Below is a small trained network, with its code and all its weights. Each question gives an input and a class and asks what happens when units are switched off, that is, made to give their printed mean instead of their output.

import numpy as np


def w(rows, s, z=0):
    codes = np.array(rows[::2]) - 128.0
    scale = np.full(codes.shape[1], s)
    scale[-1] = z or s
    return codes * scale


def f(y):
    return np.maximum(y, 0)


def log_softmax(a):
    a = a - a.max(-1, keepdims=True)
    return a - np.log(np.exp(a).sum(-1, keepdims=True))


def net(x, mask):
    res = np.array(x, float).reshape(1, 7) / 4 @ E
    y = f(res @ A[0][:, :-1].T + A[0][:, -1])
    res = res + np.where(mask, y, B[0][:, -1]) @ B[0][:, :-1]
    return log_softmax(res[-1] @ U[:, :-1].T + U[:, -1])


A, B = {}, {}
E = w([
[113,173,117,10,28,163,141],'x0',
[132,142,142,128,135,130,127],'x1',
[133,135,137,139,118,143,121],'x2',
[123,111,119,132,116,128,128],'x3',
[206,79,223,115,65,25,102],'x4',
[128,72,156,74,195,180,13],'x5',
[133,151,149,122,145,129,129],'x6',
],0.012)
A[0] = w([
[143,93,142,103,181,119,84,188],'n0',
[112,99,152,122,112,155,107,149],'n1',
[209,119,162,69,43,102,111,78],'n2',
[158,116,150,164,125,59,206,155],'n3',
[139,129,97,205,167,113,175,166],'n4',
[168,65,145,180,140,96,110,146],'n5',
[94,130,90,201,184,173,140,179],'n6',
[90,167,117,169,157,140,173,120],'n7',
[93,127,78,219,214,151,127,182],'n8',
[120,102,121,188,182,150,126,160],'n9',
[96,144,116,68,116,227,97,195],'n10',
[158,191,101,193,79,88,249,255],'n11',
[159,118,126,35,55,70,104,119],'n12',
[116,183,115,183,86,76,227,239],'n13',
[77,166,79,75,128,207,157,148],'n14',
[106,155,124,104,142,148,155,130],'n15',
[95,188,104,130,91,108,185,170],'n16',
[124,110,112,168,146,190,133,158],'n17',
[165,69,178,208,158,76,124,151],'n18',
[136,136,140,179,128,84,121,124],'n19',
],0.011,0.0074)
B[0] = w([
[133,92,118,150,186,107,88,184],'n0',
[124,127,143,122,157,137,115,156],'n1',
[84,88,190,109,142,45,124,204],'n2',
[144,160,147,168,77,100,125,202],'n3',
[145,149,166,140,55,84,130,188],'n4',
[159,125,101,170,154,118,94,186],'n5',
[61,116,179,81,86,111,132,191],'n6',
[108,139,126,106,94,128,145,167],'n7',
[52,98,237,93,117,93,140,203],'n8',
[117,79,165,111,150,81,86,174],'n9',
[138,86,95,71,187,153,165,214],'n10',
[119,255,111,128,16,92,157,252],'n11',
[105,96,190,113,133,125,126,205],'n12',
[141,193,137,142,39,121,159,235],'n13',
[161,155,54,60,140,177,173,204],'n14',
[137,125,115,90,111,160,138,154],'n15',
[99,182,113,94,69,124,148,187],'n16',
[119,99,154,90,149,143,147,164],'n17',
[192,161,62,228,146,122,81,209],'n18',
[154,154,123,165,106,121,129,165],'n19',
],0.01,0.02)
U = w([
[73,152,180,118,80,102,162,184],'0',
[78,84,181,102,184,114,140,220],'1',
[120,176,6,97,94,155,176,4],'2',
[144,117,34,88,194,201,160,140],'3',
[201,170,81,199,98,112,147,41],'4',
[187,115,73,180,200,118,96,112],'5',
],0.011,0.0025)

Each question gives the input, the list of numbers given to net, and the class t.
The units are the neurons (one row each of A and B). Each row of codes is followed by its name. A weight is (code - 128) times the scale printed after its matrix; where a second scale follows, it is the last column's (A, B and U).
mask holds one flag per neuron, in row order. A switched-off neuron (its flag False) gives its mean, the last column of its row in B, instead of its output. The means were averaged over made-up inputs and are rounded, as every weight is.
A unit's drop is (log p(t) with every unit on - log p(t) with that unit switched off) / (log p(t) with every unit on - log p(t) with every unit switched off).
The circuit of an input: a set's keep is (log p(t) with only the set's units on - log p(t) with every unit switched off) / (log p(t) with every unit on - log p(t) with every unit switched off). Starting from the 12 units with the biggest drops (on a tie, the unit counted first), units are removed one at a time, each time the one whose removal leaves the highest keep (on an exact tie, the one counted first), for as long as the keep stays at least 0.8.
units of the circuit, in order: the units of the circuit, biggest drop first
unit that matters most: the unit with the biggest drop
top k neurons: the k neurons with the biggest drops, biggest first
drop when u is switched off: that unit's drop, to one decimal
input [5,5,-6,4,-7,2,-5], class 3: units of the circuit, in order	(n11; n10)
input [1,-7,8,7,-2,-1,6], class 2: units of the circuit, in order	(n2; n12)
input [-1,-7,-4,-6,-7,2,7], class 1: unit that matters most	n8
input [5,-1,4,2,-8,1,-4], class 3: top 3 neurons	(n11; n10; n13)
input [0,-1,5,-7,5,-1,2], class 4: units of the circuit, in order	(n8; n6)
input [1,-7,6,7,-5,-3,1], class 2: top 2 neurons	(n14; n2)
input [-8,4,6,4,2,1,0], class 5: units of the circuit, in order	(n18; n11)
input [-7,4,5,6,1,-2,-3], class 4: top 4 neurons	(n18; n5; n2; n12)
input [-1,5,-5,6,1,1,-5], class 5: top 2 neurons	(n11; n13)
input [4,1,-1,3,0,-7,7], class 2: top 2 neurons	(n8; n6)
input [0,3,-6,-3,2,4,3], class 5: top 2 neurons	(n8; n6)
input [1,0,5,-6,2,1,1], class 1: top 3 neurons	(n11; n13; n18)
input [-4,3,-4,-2,-8,1,0], class 1: top 2 neurons	(n11; n13)
input [-5,-7,4,-7,-6,1,4], class 1: units of the circuit, in order	(n11)
input [4,1,4,4,-1,-7,1], class 2: drop when n8 is switched off	0.1
input [5,-3,0,7,-4,1,-8], class 3: drop when n11 is switched off	0.3
input [0,-3,-8,7,7,-4,6], class 4: drop when n18 is switched off	0.4
